Below is a small trained network, with its code and all its weights. Each question gives an input and a class and asks what happens when units are switched off, that is, made to give their printed mean instead of their output.

import numpy as np


def w(rows, s, z=0):
    codes = np.array(rows[::2]) - 128.0
    scale = np.full(codes.shape[1], s)
    scale[-1] = z or s
    return codes * scale


def f(y):
    return np.maximum(y, 0)


def log_softmax(a):
    a = a - a.max(-1, keepdims=True)
    return a - np.log(np.exp(a).sum(-1, keepdims=True))


def net(x, mask):
    res = np.array(x, float).reshape(1, 5) / 4 @ E
    y = f(res @ A[0][:, :-1].T + A[0][:, -1])
    res = res + np.where(mask, y, B[0][:, -1]) @ B[0][:, :-1]
    return log_softmax(res[-1] @ U[:, :-1].T + U[:, -1])


A, B = {}, {}
E = w([
[118,124,125,90],'x0',
[93,59,160,33],'x1',
[164,147,16,117],'x2',
[126,53,80,188],'x3',
[255,144,143,159],'x4',
],0.0096)
A[0] = w([
[160,143,87,116,158],'N0',
[161,187,79,65,102],'N1',
[143,217,168,112,59],'N2',
[144,86,144,105,100],'N3',
[122,162,130,92,60],'N4',
[97,155,131,63,145],'N5',
[110,68,145,174,29],'N6',
[132,175,68,198,151],'N7',
[85,104,107,119,126],'N8',
[134,172,125,94,140],'N9',
[88,76,194,110,59],'N10',
[127,95,127,170,187],'N11',
[145,94,149,11,205],'N12',
[131,184,168,131,88],'N13',
[80,104,88,94,114],'N14',
[187,150,101,177,97],'N15',
[135,169,158,108,176],'N16',
[128,135,103,112,95],'N17',
[192,62,126,56,255],'N18',
[103,143,147,122,99],'N19',
[106,118,113,114,55],'N20',
[180,187,73,48,89],'N21',
[110,142,166,135,151],'N22',
[29,81,89,137,104],'N23',
[158,115,77,165,114],'N24',
[125,132,150,157,220],'N25',
[80,147,161,139,188],'N26',
[80,119,170,119,49],'N27',
[152,68,181,107,134],'N28',
[110,166,122,153,122],'N29',
[71,97,88,98,6],'N30',
[151,134,128,123,250],'N31',
[150,178,156,149,74],'N32',
[143,139,91,134,72],'N33',
[137,169,85,97,123],'N34',
[95,113,109,101,177],'N35',
[118,108,101,125,92],'N36',
[92,111,106,99,158],'N37',
[165,189,101,50,132],'N38',
[115,251,157,109,50],'N39',
],0.016,0.0018)
B[0] = w([
[185,130,133,124,182],'N0',
[188,183,217,107,198],'N1',
[44,142,113,91,207],'N2',
[116,127,164,190,163],'N3',
[111,126,146,106,162],'N4',
[126,134,106,100,199],'N5',
[112,127,193,80,180],'N6',
[195,46,72,177,245],'N7',
[135,148,70,83,178],'N8',
[106,143,162,108,170],'N9',
[170,84,156,135,223],'N10',
[127,95,144,106,178],'N11',
[126,160,131,170,242],'N12',
[72,105,94,105,184],'N13',
[124,164,51,122,190],'N14',
[191,73,68,153,234],'N15',
[102,130,128,105,182],'N16',
[134,140,146,117,147],'N17',
[97,184,183,241,206],'N18',
[127,116,128,110,160],'N19',
[126,139,89,121,150],'N20',
[212,206,226,98,212],'N21',
[97,118,133,94,174],'N22',
[165,155,23,24,231],'N23',
[191,95,129,150,207],'N24',
[114,94,117,106,168],'N25',
[111,104,100,78,189],'N26',
[163,110,118,115,196],'N27',
[102,110,186,199,194],'N28',
[111,119,111,183,166],'N29',
[136,178,33,99,190],'N30',
[153,138,127,134,163],'N31',
[102,120,79,132,186],'N32',
[162,115,138,122,168],'N33',
[157,140,170,134,175],'N34',
[127,152,75,135,177],'N35',
[111,127,114,120,152],'N36',
[132,157,73,125,179],'N37',
[152,199,203,76,203],'N38',
[3,124,136,130,220],'N39',
],0.025,0.011)
U = w([
[68,127,147,108,167],'0',
[214,88,107,171,171],'1',
[197,228,209,78,254],'2',
[141,162,150,254,100],'3',
[183,224,40,114,28],'4',
[162,58,200,75,33],'5',
],0.0094,0.0014)

Each question gives the input, the list of numbers given to net, and the class t.
The units are the neurons (one row each of A and B). Each row of codes is followed by its name. A weight is (code - 128) times the scale printed after its matrix; where a second scale follows, it is the last column's (A, B and U).
mask holds one flag per neuron, in row order. A switched-off neuron (its flag False) gives its mean, the last column of its row in B, instead of its output. The means were averaged over made-up inputs and are rounded, as every weight is.
A unit's drop is (log p(t) with every unit on - log p(t) with that unit switched off) / (log p(t) with every unit on - log p(t) with every unit switched off).
The circuit of an input: a set's keep is (log p(t) with only the set's units on - log p(t) with every unit switched off) / (log p(t) with every unit on - log p(t) with every unit switched off). Starting from the 12 units with the biggest drops (on a tie, the unit counted first), units are removed one at a time, each time the one whose removal leaves the highest keep (on an exact tie, the one counted first), for as long as the keep stays at least 0.8.
circuit, biggest first: the units of the circuit, biggest drop first
top k neurons: the k neurons with the biggest drops, biggest first
drop of u: that unit's drop, to one decimal
input [-6,-7,3,-3,-6], class 1: circuit, biggest first : [N7]
input [8,-3,-8,6,6], class 3: top 4 neurons : [N23 N28 N26 N38]
input [4,1,-6,0,2], class 3: circuit, biggest first : [N23 N28]
input [4,6,-5,1,0], class 3: circuit, biggest first : [N28 N18]
input [6,1,-2,-8,0], class 2: top 2 neurons : [N38 N21]
input [-7,8,-7,7,-1], class 5: top 4 neurons : [N6 N10 N28 N7]
input [1,5,-7,8,3], class 3: top 3 neurons : [N18 N28 N3]
input [-5,0,-8,8,-4], class 5: top 2 neurons : [N6 N10]
input [-3,4,3,7,7], class 3: top 2 neurons : [N18 N23]
input [2,-5,-2,-7,5], class 0: top 2 neurons : [N39 N2]
input [-2,4,-1,-4,1], class 2: top 2 neurons : [N7 N15]
input [7,1,5,-6,-6], class 2: top 3 neurons : [N21 N1 N38]
input [6,-2,-5,7,2], class 5: drop of N6 : 0.1
input [-8,-8,0,-8,2], class 0: circuit, biggest first : [N39]
input [4,3,6,8,3], class 1: drop of N24 : 0.3
input [8,8,3,3,4], class 3: drop of N18 : 0.5
